Here is a tiny trained network, its code and every weight. The questions are about switching its units off for an input and a target symbol, where a switched-off unit gives its printed mean instead of its output.

import numpy as np


def w(rows, s, z=0):
    codes = np.array(rows[::2]) - 128.0
    scale = np.full(codes.shape[1], s)
    scale[-1] = z or s
    return codes * scale


def f(y):
    return np.maximum(y, 0)


def softmax(a):
    e = np.exp(a - a.max(-1, keepdims=True))
    return e / e.sum(-1, keepdims=True)


def log_softmax(a):
    a = a - a.max(-1, keepdims=True)
    return a - np.log(np.exp(a).sum(-1, keepdims=True))


def net(x, mask):
    ids = ['αγηθλμξπστφ'.index(c) for c in x.split()]
    T = len(ids)
    res = E[ids] + P[:T]
    u = 0
    for l in range(2):
        r = res
        for j in range(3):
            rows = slice(2 * j, 2 * j + 2)
            q, k, v = (r @ M[l][rows].T for M in (Q, K, V))
            z = softmax(np.where(np.tri(T) > 0, q @ k.T / 2**0.5, -1e9)) @ v
            o = O[l][rows]
            res = res + np.where(mask[u + j], z, o[:, -1]) @ o[:, :-1]
        u += 3
        y = f(res @ A[l][:, :-1].T + A[l][:, -1])
        res = res + np.where(mask[u : u + 12], y, B[l][:, -1]) @ B[l][:, :-1]
        u += 12
    return log_softmax(res[-1] @ U[:, :-1].T + U[:, -1])


Q, K, V, O, A, B = {}, {}, {}, {}, {}, {}
E = w([
[76,141,107,106,48,186,24,116,125,124],'α',
[217,126,157,186,78,47,119,33,151,41],'γ',
[136,134,195,136,130,170,3,67,162,166],'η',
[137,119,176,31,130,89,95,138,147,122],'θ',
[143,100,132,125,170,66,92,158,206,170],'λ',
[125,148,153,187,248,86,119,92,79,169],'μ',
[107,82,135,147,70,129,128,181,170,164],'ξ',
[91,108,192,128,149,149,151,130,28,126],'π',
[76,83,112,226,144,161,119,144,72,159],'σ',
[24,124,137,137,179,148,146,177,141,76],'τ',
[56,102,74,122,132,72,154,165,106,126],'φ',
],0.016)
P = w([
[232,226,90,114,88,207,82,89,87,84],'0',
[204,212,115,145,104,154,102,111,65,73],'1',
[173,185,116,148,125,147,127,138,56,81],'2',
[139,157,132,162,107,121,148,114,66,85],'3',
[108,136,148,172,107,101,174,114,62,93],'4',
[79,118,154,167,106,85,194,123,68,103],'5',
[44,97,165,170,92,76,210,121,80,116],'6',
[30,80,175,180,92,56,232,109,84,111],'7',
[2,71,186,181,78,42,250,99,97,120],'8',
],0.0091)
Q[0] = w([
[148,142,53,17,122,207,123,116,172,144],'0.h0',
[162,174,132,130,133,158,90,92,69,90],'0.h0',
[174,94,189,246,169,136,122,55,90,134],'0.h1',
[89,97,74,177,160,16,197,226,221,116],'0.h1',
[2,80,212,105,129,44,154,110,115,153],'0.h2',
[110,22,105,195,102,119,125,185,88,221],'0.h2',
],0.034)
K[0] = w([
[202,168,156,109,153,159,147,71,114,147],'0.h0',
[135,127,76,136,121,169,140,175,113,87],'0.h0',
[102,151,140,3,136,116,129,164,145,101],'0.h1',
[84,98,138,166,140,73,211,163,93,126],'0.h1',
[25,120,113,84,109,96,154,209,151,52],'0.h2',
[123,124,104,82,165,199,111,174,179,102],'0.h2',
],0.046)
V[0] = w([
[90,43,126,153,132,156,3,34,161,55],'0.h0',
[165,185,84,186,111,129,247,67,148,92],'0.h0',
[135,132,115,173,111,161,154,149,200,77],'0.h1',
[137,84,81,136,214,213,114,125,63,92],'0.h1',
[166,89,134,179,221,148,97,164,103,163],'0.h2',
[122,120,140,156,108,99,131,120,171,103],'0.h2',
],0.004)
O[0] = w([
[69,166,163,158,89,176,90,11,207,126,91],'0.h0',
[198,150,70,188,133,94,254,84,68,66,123],'0.h0',
[70,166,156,204,106,173,162,175,104,134,87],'0.h1',
[162,135,124,109,252,215,200,67,21,226,189],'0.h1',
[116,205,137,191,213,116,149,148,82,117,2],'0.h2',
[104,114,145,153,118,102,82,154,151,146,165],'0.h2',
],0.0013,0.0009)
A[0] = w([
[179,90,84,129,136,73,97,186,190,160,80],'0.n0',
[138,103,164,44,176,142,131,87,199,164,143],'0.n1',
[165,91,99,165,98,122,122,181,186,157,115],'0.n2',
[192,60,98,69,150,178,206,123,157,157,107],'0.n3',
[145,164,148,113,138,157,151,176,132,153,30],'0.n4',
[192,80,108,72,182,169,155,141,150,130,106],'0.n5',
[157,170,151,14,107,147,201,118,166,163,109],'0.n6',
[205,51,65,23,222,244,224,33,210,140,4],'0.n7',
[141,172,154,2,114,102,171,137,157,113,96],'0.n8',
[153,192,96,111,124,133,228,123,167,158,52],'0.n9',
[155,139,137,109,124,131,170,155,131,124,41],'0.n10',
[161,138,73,13,139,179,194,62,228,144,76],'0.n11',
],0.0075,0.0046)
B[0] = w([
[99,247,211,68,115,119,128,85,153,136,201],'0.n0',
[112,142,178,117,118,120,64,137,118,151,248],'0.n1',
[157,247,175,160,204,98,187,148,40,131,247],'0.n2',
[119,165,146,157,148,102,120,135,124,113,128],'0.n3',
[113,106,132,79,106,146,141,130,150,107,128],'0.n4',
[101,142,157,130,149,130,121,140,119,120,140],'0.n5',
[153,88,119,176,150,103,130,154,116,113,185],'0.n6',
[121,138,142,161,38,132,167,1,185,110,128],'0.n7',
[178,58,134,210,148,78,45,210,89,87,217],'0.n8',
[115,142,165,116,87,149,129,107,129,131,128],'0.n9',
[126,120,120,130,138,138,149,126,128,99,128],'0.n10',
[127,135,96,168,156,149,202,122,146,108,142],'0.n11',
],0.011,0.0013)
Q[1] = w([
[80,82,200,155,20,63,105,118,159,103],'1.h0',
[199,77,71,65,167,209,136,144,235,144],'1.h0',
[29,195,245,240,51,3,67,116,30,114],'1.h1',
[141,223,169,193,182,147,156,205,8,100],'1.h1',
[128,199,175,143,143,189,149,162,60,59],'1.h2',
[75,190,155,193,77,50,76,115,92,106],'1.h2',
],0.02)
K[1] = w([
[77,108,191,161,130,93,160,123,151,160],'1.h0',
[195,172,94,99,143,138,28,97,148,76],'1.h0',
[4,77,171,144,162,37,212,151,142,146],'1.h1',
[64,138,84,119,151,114,195,110,140,94],'1.h1',
[111,105,59,131,127,136,142,134,85,91],'1.h2',
[5,78,115,160,116,98,183,135,67,165],'1.h2',
],0.031)
V[1] = w([
[85,107,94,113,215,95,101,31,98,135],'1.h0',
[126,205,115,120,164,76,55,130,160,117],'1.h0',
[72,108,61,88,120,84,108,124,147,54],'1.h1',
[185,102,92,97,83,65,67,133,43,171],'1.h1',
[164,150,119,8,120,89,145,116,61,146],'1.h2',
[129,137,54,157,125,81,161,139,153,211],'1.h2',
],0.014)
O[1] = w([
[127,75,85,2,210,132,105,27,108,98,143],'1.h0',
[2,56,86,171,145,91,157,125,232,74,3],'1.h0',
[90,224,91,130,148,103,18,120,88,3,136],'1.h1',
[183,101,99,87,87,27,70,104,41,220,82],'1.h1',
[8,224,174,126,101,87,179,73,51,118,67],'1.h2',
[104,166,32,176,103,81,125,138,105,201,60],'1.h2',
],0.0058)
A[1] = w([
[189,210,83,90,124,130,98,121,178,127,107],'1.n0',
[101,202,66,124,116,164,192,82,160,128,42],'1.n1',
[148,142,72,73,126,132,178,162,146,139,56],'1.n2',
[109,79,84,172,101,196,132,123,56,111,55],'1.n3',
[121,136,85,121,122,142,182,172,92,115,140],'1.n4',
[173,127,70,110,127,133,138,145,189,176,49],'1.n5',
[121,103,116,75,122,96,123,103,141,144,2],'1.n6',
[111,165,94,68,78,166,159,120,157,152,96],'1.n7',
[170,189,137,127,194,110,151,143,122,140,63],'1.n8',
[162,166,89,210,141,137,108,133,146,150,56],'1.n9',
[122,123,80,74,2,190,135,124,128,107,108],'1.n10',
[155,134,37,88,171,122,151,163,129,144,40],'1.n11',
],0.012,0.0059)
B[1] = w([
[139,161,80,80,111,142,123,121,176,103,177],'1.n0',
[179,151,81,95,115,106,62,141,119,131,159],'1.n1',
[141,138,150,95,131,130,105,148,138,139,130],'1.n2',
[170,174,108,1,103,113,155,131,180,145,250],'1.n3',
[170,179,146,153,173,131,88,98,125,146,254],'1.n4',
[144,102,95,62,121,135,128,113,164,121,168],'1.n5',
[101,116,141,240,136,150,131,170,94,100,152],'1.n6',
[123,155,130,95,157,131,169,146,112,148,141],'1.n7',
[63,95,95,110,138,116,188,124,147,126,226],'1.n8',
[111,93,55,173,160,133,98,133,165,104,231],'1.n9',
[66,54,122,149,102,172,204,147,84,108,176],'1.n10',
[114,150,138,158,96,120,94,128,147,114,168],'1.n11',
],0.011,0.0047)
U = w([
[60,78,98,107,40,210,147,155,101,124,41],'α',
[189,102,109,162,48,104,209,51,142,44,3],'γ',
[74,108,175,154,81,223,15,33,181,207,166],'η',
[110,34,180,107,99,83,75,218,104,95,41],'θ',
[41,109,167,55,107,51,182,154,254,148,147],'λ',
[68,28,102,163,233,133,177,100,97,156,123],'μ',
[127,149,127,216,86,166,174,230,132,194,219],'ξ',
[155,148,226,98,132,153,204,144,59,159,182],'π',
[201,72,65,87,148,168,144,161,145,198,142],'σ',
[123,166,139,128,186,225,154,178,154,46,38],'τ',
[97,183,43,121,122,108,88,151,81,124,176],'φ',
],0.0054,0.0034)

Each question gives the input, a string of symbols that net reads in full, and the target symbol t.
The units are the heads (2 rows each of Q, K, V and O) and the neurons (one row each of A and B). Each row of codes is followed by its name. A weight is (code - 128) times the scale printed after its matrix; where a second scale follows, it is the last column's (O, A, B and U).
mask holds one flag per unit, layer by layer, with each layer's heads first. A switched-off unit (its flag False) gives its mean, the last column of its rows in O or B, instead of its output. The means were averaged over made-up inputs and are rounded, as every weight is.
A unit's drop is (log p(t) with every unit on - log p(t) with that unit switched off) / (log p(t) with every unit on - log p(t) with every unit switched off).
The circuit of an input: a set's keep is (log p(t) with only the set's units on - log p(t) with every unit switched off) / (log p(t) with every unit on - log p(t) with every unit switched off). Starting from the 12 units with the biggest drops (on a tie, the unit counted first), units are removed one at a time, each time the one whose removal leaves the highest keep (on an exact tie, the one counted first), for as long as the keep stays at least 0.8.
units of the circuit, in order: the units of the circuit, biggest drop first
most important unit: the unit with the biggest drop
top k neurons: the k neurons with the biggest drops, biggest first
heads that matter: for each layer, one digit per head in row order, 1 if its drop is at least 0.15 and else 0, layers parted by /
drop when u is switched off: that unit's drop, to one decimal
input λ π θ λ τ π σ, target τ: most important unit => 1.h1
input μ φ ξ μ ξ σ θ, target σ: heads that matter => 000 / 111
input π θ λ γ, target λ: units of the circuit, in order => (1.h0, 0.n0, 0.n2)
input λ γ π σ τ π λ ξ, target π: units of the circuit, in order => (0.n2, 1.h2, 1.n9)
input σ π π ξ λ, target π: top 2 neurons => (0.n0, 1.n9)
input π σ τ τ γ φ ξ θ, target φ: heads that matter => 000 / 011
input μ ξ γ, target ξ: heads that matter => 000 / 110
input π σ η, target σ: heads that matter => 000 / 011
input π γ α, target π: units of the circuit, in order => (1.h2, 1.h1)
input θ μ μ τ τ σ ξ, target τ: units of the circuit, in order => (1.h1, 0.n2)
input φ λ η π α τ φ λ, target φ: units of the circuit, in order => (1.h1, 1.h2)
input γ α τ φ γ λ γ, target λ: units of the circuit, in order => (1.h0, 0.n0)
input μ μ σ π γ θ π γ, target π: units of the circuit, in order => (1.h0, 1.h2)
input σ μ λ π ξ, target π: units of the circuit, in order => (1.h2, 0.n2)
input φ φ λ, target φ: units of the circuit, in order => (1.h1)
input α γ λ, target λ: units of the circuit, in order => (0.n0, 1.h0)
input φ γ π λ, target π: units of the circuit, in order => (1.h2, 0.n2)
input λ σ ξ, target σ: units of the circuit, in order => (1.h2, 1.h1)
input λ θ μ ξ φ φ ξ, target φ: units of the circuit, in order => (1.h1, 1.h2)
input λ ξ η θ, target ξ: units of the circuit, in order => (1.h0)
input θ θ π σ λ θ, target θ: top 2 neurons => (0.n8, 1.n3)
input ξ η λ, target ξ: units of the circuit, in order => (1.h0, 0.n2)
input ξ σ φ τ, target φ: heads that matter => 000 / 001
input φ α η φ ξ σ ξ, target σ: heads that matter => 010 / 011
input ξ γ α α τ λ λ, target τ: top 2 neurons => (0.n2, 1.n3)
input σ π ξ π π φ ξ φ, target φ: heads that matter => 000 / 011
input ξ μ α ξ η φ λ τ, target φ: top 2 neurons => (1.n1, 0.n8)
input φ θ γ τ π α, target α: top 3 neurons => (1.n10, 0.n2, 1.n4)
input γ φ τ π λ φ π λ α, target π: most important unit => 1.h0
input γ η μ θ π σ, target σ: drop when 1.h2 is switched off => 0.4
